In the rows, zero is written as 128.
Rows near named flat spaces through zero
bh_mb: [179 134 132 128  75 101 122 164  69 119 110 158  99 125 144 141 147  89
 102 149  81 141 100 127 155 131 158 118 145]
ch_dl: [160 154 150 134 145 104 116 122  96 154 146 177 113 129 112  92 151 112
  86 139 169  98 134 146 153 144  81 173 191]
fj_qg: [102  83  74  79 116 163 180 159 119  68 120 129  50 169 174 183 118 178
 114 206  97 138 154 168 146 109 129 112  92]
bh_mb: [ 45  96 142 169  98 159 148  90  47  82  35 130 122  88 225 133 165 168
 125 122 135 170 119 137 195  75  97 136 126]
bh_mb: [127 124 164 113 127 137 127 147  84  76 128 123 128 128 109 102 121  87
 109 148 148 143 143 161 123 133 122 154 180]
ch_dl: [177 172 112 118 112 121 124 195 162 137 155 122 139 143  84 146 131  89
  79  97 106 112 105  97 135 149 183 134 162]
gd_ds: [115 113 145 137 123 112  98 107 137 129 134 119 148 121 110 111 113  95
 168 107 113 147 125 123  76 127 150 106 104]
ch_dl: [ 93 138 146 157 114 131  99 142 113 114  93 119 135 101 115 138 132 109
 108  96 118 136  79 110 179 107 161 124 177]
fj_qg: [110 164 183 160 115  90  60  97 170 103  84 109 190  75 132 120 125  85
  99  86 125 113  93  69 115 112 132 174 142]
gd_ds: [ 48 112 160 119 120 133 105  68 127  92  44  88 172 101 170 151  86 154
 173 151 110 132 112 112 121  98 134 118  58]
gd_ds: [238 170 121 151 140 104 140 120 159 213 201 130 157 104 108 108 158 135
 133 102 172 112 136 114 132 172  84 157 162]
ch_dl: [133 127  93 148 135 119 111 168 175 146 184 150  87 147  81 129 147 102
  98  83 117 125 114 119 122 127 160 115 170]
ch_dl: [112 124 130 115 105 121 123 153 105  95  94 154 115 154 145 126 131  96
 100 127  87 129 130 117 105 118 161 118  98]
ch_dl: [141  57 115 143 205 153 137 150 147 117 180 146  27 148  87 104 113 169
 169 175 135 128 147 163 127 122  87  50 143]
ch_dl: [ 80  88  98 181 140 135  97 136 237  76 182  97  86  97 114 145 149 122
 108  71 132 160 120 112 109  87 130 138 178]
fj_qg: [ 43  98  77 120 142 133 132 101 119 153 129 181  55 167 142 151 137 174
 118 149 133 111 128 168 162 101 116 123 124]
gd_ds: [126 115 120 112 144 112 120 113 157 136 178 145 122 158 103 100 122 102
 139 123 139 126 167 148  51 141 120 139 110]
bh_mb: [ 61 120 125 161  73  99 102  27 134 147  97 112 179  77 201 147 151 134
 167  85 130 166 118 118 107  98 119 168  82]
bh_mb: [ 96 114 106 133 161 131 125 140 132 130 129 181  58 157 126 126 142 155
  86 144 134  96 128 140 162 111 104 125 151]
gd_ds: [108  98 109  94 128 107 118 120 135 109 121 166  70 166 146 145 110 136
 127 187  89 109 141 143  96 117 128 111  73]
gd_ds: [ 95 153 170 142 126 133 112 107 123 120  96 102 206 108 124  97 124  97
 132  73 149 136 129 105 103 127 138 152 126]
gd_ds: [ 89 106 133 118 132 136 121 156 123  81 145 143 113 165  99  94 127  72
 110 103 122 147 157 147  65 122 155 126 137]
fj_qg: [156 141 116 111 164 133 142 124 138 173 157 133 115 139 101 134 113 169
 138 163 157  94 130 145 160 149 100 126 143]
bh_mb: [113 131 129 110 113 127 139 106 101 142 110 131 157 143 146 123 122 125
 150 127 123 134 143 135 101 134 137 127  82]
ch_dl: [176 140 139 124 139 137 123 194 175  65 144  98 114 118 100 138 120 107
  76 140 120 119 122 105 136 132 136 141 178]
bh_mb: [126 143 163 135 195 136 139  95 132 133 166 154 151 137 112  45 148 126
  98 111 228 101 198 156  91 146  32 202 175]
gd_ds: [156 121 105  99 143  98 128  91 164 160 164 153 103 149 138 136 117 155
 145 178 130  98 157 142  89 144  90 139  79]
gd_ds: [102 134 148 119 116 113 104 172  98  88 112 182 121 178 106  80 141  40
  70  89  99 124 145 120  65 125 172 133 130]
gd_ds: [ 90 138 118 107 129  92  98  69 144 187 122 156 144 150 125 135 107 135
 157 133 119  96 123 127  95 132 136 129  68]
fj_qg: [183 112 118 138 104 133 153 155 127 112 168 112 128 122 135 116 150 101
 141 108 119 173 153 132  88 140 135 119 127]
bh_mb: [128 138 126 139 185 116  95 143 157 160 157 168  71 140  67 122 122 144
  93 145 151  73 100 133 181 129 106 126 200]
bh_mb: [222 151 176 179 129 143 149 148 115 110 127  82 178  57 145  95 160 124
 122  99 165 155 129  97 160 143  83 149 184]
ch_dl: [160 150 153  86 112 135 150 117 133  80 108  73 178 104 159 150 102 139
 122 182 146 125 150 131 123 143 102 183 115]
fj_qg: [162 140 119 106 130 124 135 112 156 158 180  93 154 121  97 142 107 133
 162 143 152 130 135 148 114 156 124 145 137]
fj_qg: [121 157 152 145 145 100  83  94 147 168 118 133 148 101 104 129 117 133
 127 123 145  93  89 109 162 129 116 145 157]
gd_ds: [ 96 114 112  78 123 165 167 129  90 109 137  99 125 151 120 151 100 147
 150 174 149 146 148 189 142 135 136 136 136]
fj_qg: [ 67 103 125  98  76 149 144 133 105  58  99  93 161 146 157 138 115  85
 143 109  94 183 155 141  59 113 185 128  73]
fj_qg: [ 66 130 133 124 114 103  72  89 183 113 148  96 148 106  94 154 101  96
 134 114 135 133 103 135 106 114 154 168 158]
bh_mb: [145 142 128 118 119 131 155 122  81 165  96 148 151 145 156 117 134 143
 143 129 118 121 137 121 130 141 129 109  77]
ch_dl: [142 161  87  81  90 150 153 141 187 144 161  27 193 115  99 213  83 146
 165 130 119 144 103 125 141 152 196 136 119]
bh_mb: [109 126 147 139 153 141 107 138 129 115 120 108 116 107  90 137 106 138
 129 141 141 120  93 133 182 119 131 116 185]
ch_dl: [169 140 151 135 142 123 116 183 133  86 126 145 103 131 109 109 137  97
  68 133 120 109 125 108 137 131 124 136 173]
fj_qg: [122 123  99 130  65 108 145  74 105 155 104 133 144 111 211 162 155 151
 152 129 106 155 130 128 125 117 124 145  63]
fj_qg: [159 119 101  97 135 152 178 147 114 133 146 124 110 154 138 140 122 163
 141 168 131 129 157 153 132 144 116 114 105]
[160 130 118 103 141 126 142 154 150 118 170 139 120 163 107 108 127 105
 110 132 133 119 168 137  74 149 125 140 121]
bh_mb
[ 83  92  78 143 147 127 120 124 199 122 234 146  75 155  90 111 156 102
 109  80 164 151 169 169  65 118 117 162 178]
fj_qg
[154 138 135 159 155 148 144 108 124 201 121  99 174 100 117 118 121 176
 197  99 144 129 107 104 161 142 121  74 106]
ch_dl
[130 133 154  84 164 176 191 142  66 112 111 128 171 178 129  67 114 132
 137 140 169 124 203 158  82 157 101 131  90]
bh_mb
[161 158  89  90 103 108 161  99 129 211 159 149 173 170 145 128 136 132
 154 114 127 117 165 131  69 165 137 142  47]
ch_dl
[163 114 130 131 146 144 138 172  94 133 139 136  87 136  93 123 119 132
 140 153 117 130 110 143 167 137 139  76 161]
fj_qg
[149 130 146 146 143 121 104 148 112 137 116 138 100 112 100 131 120 131
 126 146 117 113  85 120 183 126 132  97 170]
fj_qg
[ 90 130 118 126 163 125 124 102 184 122 136 150 123 148 143 112 137 147
  95 116 155  95 165 118  91 119  87 167 105]
gd_ds
[ 57 112 109 160 119 114 113  67 132 145 103 160 108 114 183 138 160 161
 121 109 137 128 122 127 147  92  97 151 112]
bh_mb
[116 107 128 105 131 147 126 162 120  96 146 101 110 141  80 140  94 108
 147 149 116 147 118 157 127 130 168  98 155]
fj_qg
[126 128 152 151 152 135 120 120  82 162 109 140 122 113 108 110 125 146
 151 132 145 121 100 136 185 128 114  98 161]
ch_dl
[153 141 141 106 108 100  97 169  66 138 115 168  82 146  83 143 110  89
 106 176  88 108  76 146 181 137 174 102 176]
bh_mb
[126 118 113 161 147 147 136 128 164 131 143 106 114 100 133 141 142 167
 131 111 147 135 117 118 167 115 106 123 156]
gd_ds
[107 101  95 125 128 157 149 120 124 145 151  91 104 115 116 172 110 176
 179 153 135 154 107 165 179 122 138  96 147]
gd_ds
[116  97 148 158 157 142 114 176  72 123  82 173  72 148 104  97 126 122
 135 125  85 124  95 114 162 110 156  31 129]
ch_dl
[125 136 143 153  96  99  87 100 126 140 118 114 141  82 127 150 128 112
 141 121 118 141  79 119 159 118 142 138 159]
bh_mb
[ 81 168 142  94 146 145 149  97 128 124 106 123 192 148 143 107 124 138
  93 117 186  97 173 136 109 138  95 205 118]
gd_ds
[135 110 165 114 145 130 130 116 114  57 110 125 108 113 157 113 120 135
 108 193 152 123 159 151 125 121  66 167 144]
ch_dl
[110 157 145 121 225 144 121 151 204  99 127 157 111 160 101  90 123 158
  38 133 182  40 164 100 130 127  61 175 158]
fj_qg

Rows near named flat spaces through zero
sn_tz: [ 99 121 136 105 178 130 186 142 108  86 122 103  74 163 113 142 165 159
 165 126 156 121 180  87 115 146 116 136 141]
ft_dr: [119 149 121 127 137 133 143 159 119 134 128 130 108 129 133 133 152 143
 139 123 147 118 136 139 115 144 132 135 135]
sn_tz: [115 111 118 151 104 150 113  97 138 135 155 128 129 146 139 133 106 145
 124 140 103 123 119 125 126 116 134  92 128]
bg_hs: [131 127 127 141 142 115 111  97 120 108 111 102 125  89 114 168 139 125
 112 176 115 173 106  79 172 157 137  83 137]
ft_dr: [128 133 110 136  98  92 186  95 107 152 145 151 113 132 120  92 142 178
  85 194 146 156  92  93  84  87 121 135 127]
bg_hs: [113 151 109  75 162  89  85 127  96 133 126 129  86 140 156 145 161 125
 164 114 181 113 121  98 120 171 116  83 117]
bg_hs: [ 96 108 144 137 181 146 139 101 126  57 120  73  87 124 101 202 148 139
 153 173 104 172 155  49 182 166 132  72 147]
sn_tz: [111 130 130 114 138 187  75 120 124 140 156 119 130 128 115 160  58 133
 158 140  75 112 167 161 153 139 160 153 138]
ft_dr: [100  91 132 145 111 178  73  99 166 119 172 128 144 165 152 154  77  94
 143 112  84 108 139 149 146 115 131  76 120]
bg_hs: [175 196 125 108 126  96  90 184 116 165  82 135 129  88 125 100 158 167
 170  60 136 116 100 152 119 141 137 174 111]
sn_tz: [116  90 123  62 136 134 114  63  94 147 164 146 143 152 113 110  34 108
 110 183 121 112 162 137 120 106 128 182 128]
bg_hs: [150  87 139 156 128 138 120  79 135  90  94  80 146 123 108 132 117 158
 135 104  85 131 132  86 169 138 130  97 134]
lg_dt: [131 125 104 153  82 159  62 114 128 189 158 143 164 129 164 116  85 102
 102 107 113  81 127 191 123 141 157 106 134]
sn_tz: [140 104 146 153 112 125 171 125 145 116 121 126 148 141 118  96 133 115
 104 114 120 131 141 126 117  96 121 149 130]
ft_dr: [145 105 154 152 135 148 129 147 144 112 103 103 164 122 122 121 126  68
 114  79 114 110 176 155 154 145 139 150 144]
bg_hs: [148 136 156 185 142 128 227 199 149  93  80 117 159  61  96 142 187  68
  57 163 147 181 134 148 157 143 132 177 160]
lg_dt: [136 132 143  69 136 111 112 166 175 101 123 182 155 124 134 132  99  90
 161 112 138 146  65 168 133  79  73 163  77]
ft_dr: [158 139 131  95 144  94 132 126 108 122  89 117 120 120 109 103 139 173
 158  98 135 126 121 101 125 128 117 159 117]
bg_hs: [145 113 120 143 113  95 126 105 128 130 111 130 153 106 141 120 146  93
  81 141 151 142  92 114 139 138 118  92 127]
sn_tz: [133 116 113 143  95 124  91  86 120 163 146 132 147 133 147 111 107 116
  99 131 120 113 119 131 122 127 141  97 129]
sn_tz: [141 158 140 185 119 100 133 137 128 135 111 103 123  87 119 135 192 104
  90 145 120 177 126  86 142 145 157  96 145]
ft_dr: [132 154 148 110 145 130 112 159 128 130 123 119 110 143 116 115 135 138
 179  76 112 116 168 130 117 120 137 167 122]
sn_tz: [100 124 125  97 143 190  73 124 131 135 167 136 133 132 126 172  48 114
 157 152  90 110 154 175 153 138 145 148 131]
lg_dt: [121 154 145  88 145 118  56 121 109 161 154 129 122 130 122 127  98  69
 143 127 108 131 180 127 131 130 158 157 125]
lg_dt: [135 137 120 119 157  99 131 146 106 117  92 110 116 110 140 139 181 110
 126 107 179 119 130 112 140 184 123 102 139]
lg_dt: [126 115 137  98 126 137 144 130 143 124 145 163 154 126 114 123  76 103
 115 164 120 142 116 162 126  86 110 183 114]
lg_dt: [114 126 163 136 158 121 125  93 136  80 130  88  96 124  87 165 137 131
 149 169  74 197 152  39 164 115 139 105 130]
lg_dt: [124 134 123  89 111  97  56  86 110 177 167 152 130 153 149  99  94  89
 126 126 128 116 135 123 104 107 137 121 109]
bg_hs: [154 109 144 155 129 105 159 142 148  93  83 109 145 124 129 111 176 113
 120  78 143 131 118 110 138 132 107 110 125]
ft_dr: [100 162 130 135 139  71 163 130 112 129 149 132  70 137 132 133 208 117
 109 181 167 182 125  53  96 120 127  87 129]
bg_hs: [133 196 142 145 121 143  88 167 151 144 137 140 126  64 100 171 118 136
 143 176  68 197  91 138 157 111 159 154 120]
lg_dt: [145 149 132  93  95  86  53  91 114 194 160 155 138 148 138  70  92 104
 130 106 109 120 134 125  92  82 143 151 101]
sn_tz: [149 131 119 131 114  64 137  84  91 155 115 121 125 118 128  89 162 126
  81 150 157 145 118  74 109 131 134 111 133]
sn_tz: [131 149 151 150 130 132 120 186 170 120 125 151 168  73 131 164 138  19
  86 154 129 175 106 175 163 130 130 140 127]
ft_dr: [114 129 152 155 143 168 156 180 144 116 133 112 125 142 122 134 143  90
 133  94 119 110 198 161 127 137 147 160 150]
lg_dt: [111 100 123 139 143 132 161 110 134  85 122 115 118 127 127 162 143 135
 117 165 140 149 110  97 149 142 109  84 135]
ft_dr: [ 98 102 113 146 142 168 208 141 125  94 131 117 100 157 128 146 145 184
 134 143 151 105 144 131 115 143 113 119 149]
ft_dr: [121 135 110 111 127 119 118 115 119 132 134 137 110 133 136 135 128 166
 145 141 138 128  98 114 120 129 118 106 118]
bg_hs: [143  97 135 140 119 100 168 131 144 103 101 123 133 166 146  84 171 130
 131  57 160 100 125 113 103 113  94 108 116]
lg_dt: [119 114 149 141 112 135 112  77 150 115 158 123 128 138 103 135  89 136
 130 170  60 176 125  84 140  74 135 119 116]
bg_hs: [122 146 124 121 155 162 184 172  89 149 125 128 132  89  98 141 113 113
  87 189 148 124 181 181 131 164 160 220 172]
ft_dr: [112 129 129 160 126 141 163 154 131 131 139 125 120 136 137 130 159 104
 104 131 146 122 155 141 115 139 139 121 147]
sn_tz: [ 90 149 101  76 152 132  84 111 113 130 164 154  97 112 137 194  97 139
 147 213 139 156  82 119 146 147 121  94 117]
lg_dt: [117 120 109 186  93 181  95 108 126 163 156 110 138 134 147 138 107 141
 109 123  94  94 150 156 133 153 170  86 154]
[125  93 121 138 140 131 176 117 106 122 118 120 152 111 126 132 128  76
  58 174 166 123 152 141 141 162 131 137 160]
bg_hs
[133 158 152 143 154 126  97 130 103 135 115  79 106 107 100 140 151 113
 140 120  94 147 196  88 152 163 178 138 153]
lg_dt
[157 141 130 165  93 113 104 131 143 154 116 133 163  95 134 111 137 103
  94 116 113 142  98 141 136 121 141 119 125]
sn_tz
[ 97 153 116  60 183 120 133  82  66 114 143 108  50 126  81 170 108 228
 179 224 116 168 142  44 133 141 138 146 135]
sn_tz
[108 126 152 150 123 124 153 175 185  99 145 154 133 147 150 137 164  55
 120 112 143 151 115 143 117  93 101 106 110]
bg_hs
[ 79 127 129 115 134 133 100  80 118 128 188 117  65 194 134 139 122 162
 174 144 102 130 166  65 101 105 138  78 121]
lg_dt
[124  82 150 161 145 166 166 122 145  80 113  93 150 123 107 152 118  96
 105 137 105 135 168 126 168 142 132 130 153]
bg_hs
[114  86  90 135  84 151  99  81 132 163 171 165 170 141 172 126  68  95
  73 162 143  92  90 181 122 126 121  84 126]
lg_dt
[148 145 122 150 106 132  92 124 126 153 119 119 137 112 129 119 125 154
 135 103 102 120 116 133 134 134 148 119 128]
sn_tz
[135 133 134 189 117 102 158 126 122 126 110  91 108 133 133 110 206 132
 105 103 138 136 150  76 116 145 146  80 148]
sn_tz
[140  89 101 179  76 150 144  95 142 142 131 139 174 116 147 119 103 140
  68 151 124 114  78 160 133 124 124  92 136]
lg_dt
[145 151 118 127 125 123 155 135  99 151 113 126 122 104 107 111 132 176
 118 149 131 130 128 130 117 133 144 173 141]
bg_hs
[129 138 120 141 143 113 132 146 104 130 105  96  96 149 148 115 194 145
 149  62 165  88 164 106 112 176 137  93 143]
sn_tz
[124 104 117 102 132 104 139  93 109 132 136 143 138 129 133 121 112  97
  89 173 160 133 119 119 124 128 114 126 129]
lg_dt
[124 148 143 106 106 154  98 139 142 167 172 160 137 151 117  99  65 128
 154 117  80 117 153 175  99  68 144 200 111]
lg_dt
[104 107 148 160 123 159 150 126 166  96 154 127 132 139 119 154 117 103
 117 159  93 160 135 123 142  98 126 114 129]
bg_hs
[111 115 138 140 128 162 132 132 149 114 148 129 134 134 122 149 103 111
 128 144 102 136 141 144 140 116 132 132 132]
sn_tz
[161 134 150 165  71 130 130 160 188 138 125 154 163 146 133  71 125 145
 147  46  86 121  95 166  98  50 113 156  94]
bg_hs

Rows near named flat spaces through zero
zr_nr: [189 137 102 103 167 131  82 159 118 123 144 138  82 123 105 156 174  99
 128  60 203 133  90 126 170 158  81 194  20]
nc_ng: [ 57 117 177 153 139 122 153 137 130 129 106 118 134 110 124 123 100 169
 129 160 127 134  68 119 104 115 161 125 160]
zr_nr: [131 141 108 114 118 120 144 114 146 140 125 124 149 141 130 114 144 110
 148 149 118 107 156 106 133 137 133 117 145]
zr_nr: [119 146 130 100 188 125 140 118 151 127  96 129 125 141 124 101 198 149
 126 142 188 118  81 122 145 151 110 186  87]
zg_gh: [111 123  85 118 125 126 148 162 125 118 131 125 107 126 108 106 160 160
  98 125 152 132  90 119 104 159 103 179 105]
pb_jc: [107 122 151 136 168 132 124 129 122 119 121 135 101 135 125 112 148 162
 110 124 164 141  73 144 123 130 114 169  93]
fc_mq: [156 131 152 117 124 125  93 100 119 130 113 125 142 106 142 172 121  90
 160 112 149 127 129 120 179 115 142  95 138]
pb_jc: [118 141 162 128 122 127 153 145 160 153 122 109 166 105 125 148  73  91
 163 155  64 118 171 107 115 114 169  88 151]
zg_gh: [100 139  79 108 123 112 168 150 147 124  98 116 157 118 108 115 170 163
 117 154 157 103 104  96 123 159 134 145 166]
nc_ng: [172 112 115  86  91 157 110  28 100 102 122 136 120 148 194  85 173 115
  96 143 109 167 187 178 140 117  82 121 138]
zg_gh: [150 153  51 140 127 103 139 148 151 143 153 143 146 180  99 113 162 125
 143 122 141  67 173 101 135 152 126 121 145]
lb_nt: [145 156  46 135 176 108 146 157 154 120 125 151 142 184  92 100 206 184
  96 118 186  73 139 134 133 160 110 163 132]
pb_jc: [132 130 125 113 138 130 127 107 128 120 112 129 130 131 138 118 157 137
 120 134 149 130 121 135 140 132 118 139 128]
lb_nt: [130 128 144 135 148 132 122 122 128 125 125 134 124 135 131 127 129 137
 121 125 133 132 125 144 130 120 127 131 120]
lb_nt: [ 55 105 195 138  85 130 149  95 122 157 149 107 102 121 152  91  75  90
 182 179  70 154  89  84  93 114 145 120 122]
nc_ng: [ 83 128 114 160 101 107 153 130 136 151 154 129 130 161 116  97 112 129
 160 157 104  97 127  88 103 131 148 109 162]
fc_mq: [ 98 146 115 148 159 106 147 165 158 166 167 132  98 174  90  91 144 110
 176 133 144  88  92  72 112 156 123 176  62]
zr_nr: [172 131 129 100  82 133 117 181 131 139 129  99 155  48 115 213  60  54
 154  98  82 141 169 101 142 127 152  87 129]
zr_nr: [116  92 110 164  40 122 107 139  76 114 155 127 119 100 129 163  65 135
 117 103 103 145 125 125 116 111 144  72 197]
pb_jc: [110 153 206  74 163 145 172  67 185 149  69 100 184 110 172 101 133  90
 166 213  73 136 169 122 131 112 156 114 138]
nc_ng: [104 106 115 147  74 124 124 106 101 137 172 132  90 153 138  93 115 113
 145 133 108 136 116 106 107 130 113 126 126]
fc_mq: [128 125 115 122 108 131 139 118 127 125 128 126 135 131 137 115 130 130
 119 140 109 131 149 132 117 128 125 120 147]
lb_nt: [150 137 117 125 162 132 121 110 131 111 109 143 139 147 134 122 166 160
  98 123 157 122 142 164 143 125 118 134 136]
nc_ng: [131 122 133  90 119 149 144  48 124 101  84 126 154 132 181  87 171 156
  88 174 114 154 163 172 128 116 113 118 177]
fc_mq: [119 154 195 116 207 128 137 133 167 127  58 117 181  91 126 170 128 148
 134 147 155 118 109 142 159 111 172 117 145]
lb_nt: [156 132 167 129 170 139  99 142 126 120 115 132 126 105 126 170 113 125
 119  96 145 143 121 158 150 112 132 131  96]
nc_ng: [185 140  88 144 122 115  91 175 127 153 191 141  98 150  93 160 111  63
 168  66 133 100 155  98 148 143 114 132  62]
nc_ng: [158 126  61  99 111 128 124 196 117 116 140 120 103  94  93 152 152 125
 100  82 162 137 101 111 125 171  92 181  77]
zr_nr: [107 119 118 126  91 120 138 128 119 124 115 116 145 104 128 140 117 135
 131 140 126 127 115 108 128 130 145 105 177]
pb_jc: [133 130 121 143  93 118 130 161 132 144 147 119 147 110 112 164  74  95
 155 120  88 113 161 102 123 122 157  84 155]
lb_nt: [123 132  75 123 103 118 149 123 132 127 133 130 138 151 124  99 159 143
 121 144 130 107 145 113 119 146 120 128 159]
zg_gh: [134 155 126 128 173 131 163 173 176 145 131 127 148 143 105 116 120 127
 124 142  88 108 174 134  97 134 137 144 100]
pb_jc: [132 127 135 100 113 124 115  88 121 129 108 119 133 112 147 135 152 103
 155 136 157 131 106 104 165 133 126 122 136]
pb_jc: [112 125 150 123 168 138 130 109 127 118 116 134 106 143 138  96 161 158
 107 137 155 144  90 151 122 130 107 171  93]
zr_nr: [155 134  78 122  81 116 124 120 127 141 154 129 137 144 126 128 131  87
 156 123 112 103 175  97 140 139 125 100 149]
zr_nr: [124 133 104 127 115 119 137 108 134 134 133 132 136 154 132 104 149 126
 139 144 128 109 144 114 130 135 126 120 148]
zg_gh: [183 108 146 145 112 142  57 105  81 120 170 147  80 133 146 159 101  87
 132  65 134 158 138 159 157 106 102 116  81]
zg_gh: [144 120 132 138 144 145 117 157 119 127 164 138  81 140 120 116 115 124
 106  99 112 153 128 154 100 130  97 169  53]
pb_jc: [144 128  69 163 136 110 111 193 111 107 135 145 129 128  83 169 134 183
  87  74 182 102 108 140 136 139 131 128 153]
fc_mq: [145 121 116 143 144 123  89 115 100 109 128 147 107 142 127 141 158 154
 112  91 193 126  92 146 161 127 112 137 123]
fc_mq: [138 129 120 120  94 122 123 116 128 147 151 122 124 132 133 128 116  76
 169 130 107 121 148  94 136 133 128 112 121]
nc_ng: [151 123 111 123 109 132 112 118 115 128 150 133 109 138 134 124 133 106
 131 112 125 134 143 128 133 132 108 131 108]
lb_nt: [149 114  90 141  86 135 122 105 103 108 145 142 131 149 145 114 125 149
  90 122 100 135 183 165 114 116 116  96 176]
zg_gh: [171 131 111 138 144 138 106 161 123 129 168 143  95 146 113 133 121 110
 115  84 120 134 153 150 119 132 100 154  62]
lb_nt: [118 132 151 105 117 122 130 162 139 149 122 101 129  76 113 166 101  78
 173 126 128 133  92  76 140 141 145 135  98]
fc_mq: [157 127 154 115 136 133  95  93 114 108  88 128 155  97 150 175 130 130
 122 114 158 139 131 154 177 107 142  92 166]
zg_gh: [191 119 163 137 140 151  70 131 103 124 161 142  90 121 138 168  88  84
 124  68 112 162 157 172 144 103 108 125  59]
[150 150  66  91 162 130 162 220 159 117 109 117 139  97  81 143 166 155
  81 109 152 121 123 126 109 174 107 193  84]
zg_gh
[148 119 108 119  97 125 106 155 107 123 134 121 119  91 116 171 115 108
 131  93 146 137 111 111 146 138 124 124 122]
zr_nr
[114 159 171  80 154 133 182 138 191 149  70  92 198  79 132 143 112  98
 156 188  78 121 164 104 124 128 171 111 150]
zr_nr
[108 118 127 127 105 122 126 103 113 123 117 125 130 123 139 124 138 138
 133 139 146 130 102 116 138 128 132 118 160]
zg_gh
[130 144  31 111  94  91 142 132 134 122 104 126 170 134 105 134 195 150
 136 133 195  71 118  76 165 167 135 113 206]
zg_gh
[166 153 143 139 175 138 132 163 165 148 150 136 137 150 113 135  99  99
 134 117  78 114 200 151 112 117 134 126  81]
zg_gh
[127 122 164 114 122 136 120 114 124 129 115 116 129  99 143 145 110 105
 142 133 119 149 118 125 138 118 135 120 123]
lb_nt
[161 149  94 108 162 132 143 193 156 126 123 124 139 113  96 147 141 131
 102 107 130 119 150 135 119 151 117 162  88]
zg_gh
[ 88 125 129 167 134 118 145 144 133 145 164 137 102 170 111  88 115 142
 139 140 112 113 111 114  91 130 129 143 112]
lb_nt
[154 118  77 153  78 123 118 185 109 127 174 132 119 120 101 160  81 116
 115  86  95 124 166 125 107 131 128 104 138]
lb_nt
[124 150 140 142 190 112 131 234 157 137 111 119 142  83  66 198 102 141
 134  91 168 104  78 106 137 141 160 151  94]
nc_ng
[209 142 103 112 124 123  77 131 119 120 121 134 153 104 124 203 129  87
 140  73 160 113 171 134 194 124 133  88 139]
zg_gh
[123 142 143 142 136 128 156 166 159 143 129 120 162 120 113 142  79 121
 134 144  68 115 178 129 101 115 162  98 149]
pb_jc
[117 111 142 121  69 131 128 131 114 139 142 108 123  91 136 145  79  85
 154 133  85 149 129  99 117 124 139 104 137]
lb_nt
[166 117 147 139 150 143  84 164 103 117 151 138  85 109 117 167 103 118
 108  66 143 159 110 160 134 121 106 153  57]
zr_nr
[ 85 138 154 113 115 125 180 116 163 139  86 103 189 103 140 121 106 131
 144 195  77 119 154 108 109 118 173  88 202]
zr_nr
[176 124 143  99 141 151  98  97 113 108 113 132 121 113 155 143 145 116
 104 107 138 160 148 171 153 118 103 135 101]
nc_ng
[176 149 181 122 166 141 111 133 154 138 114 125 164 106 135 179  83  84
 146 116  88 129 195 155 150  97 156  87 118]
zg_gh
[105 126  92 163  94 104 134 171 126 156 183 130 103 152  92 120 103 105
 167 116 119  97 113  72 108 146 133 129 115]
nc_ng
[107 108 157 140  91 133 131 151 111 119 117 112 143  74 130 169  62 135
 118 128  92 154 122 133 112 107 159  89 175]
zr_nr
[122 114 158 121 110 144 124  46 112 117 118 133 128 148 179  90 136 131
 120 160 103 152 152 160 128 103 120 105 159]
nc_ng
[ 97 113 167 123  86 132 146 160 123 122  94  95 167  42 128 186  53 129
 125 144  84 155 118 118 113 110 176  80 193]
zr_nr
[212 138  98 120 147 130  72 203 118 132 168 135  89 104  88 198 119  71
 136  32 165 130 128 123 163 149  98 163  22]
nc_ng
[137 126 172 165 172 135 101 164 123 130 148 140 103 128 112 157  85 131
 123  90 126 138 115 157 123 107 134 135  80]
lb_nt
[176 109 132 130  97 150  93 106  93 100 129 136 133 108 156 162  97 128
  88  98  99 162 183 187 136  97 122  84 159]
lb_nt
[143 124 132 125 151 133 109  99 112  94  86 139 148 119 144 147 157 178
  85 118 173 136 119 175 158 113 129 115 171]
fc_mq
[129  94  94 156  82 114  69 136  60 117 175 143  54 129 113 146 135 127
 133  62 202 141  39 104 152 144  94 152  94]
pb_jc
[193 138 170 110 162 151  89  57 129 119 111 143 144 143 173 139 138  98
 127 120 118 142 197 186 171  94 121  97 120]
nc_ng
[118 126 147 139 123 127 128 175 134 156 168 118  96 118 105 137  83  82
 164 113  99 133 110  93 107 135 129 148  63]
fc_mq
[156 133 150 149 138 142 121 126 137 140 162 140 123 157 136 121  88 100
 131 121  65 131 200 160 108 104 128 107 104]
zr_nr
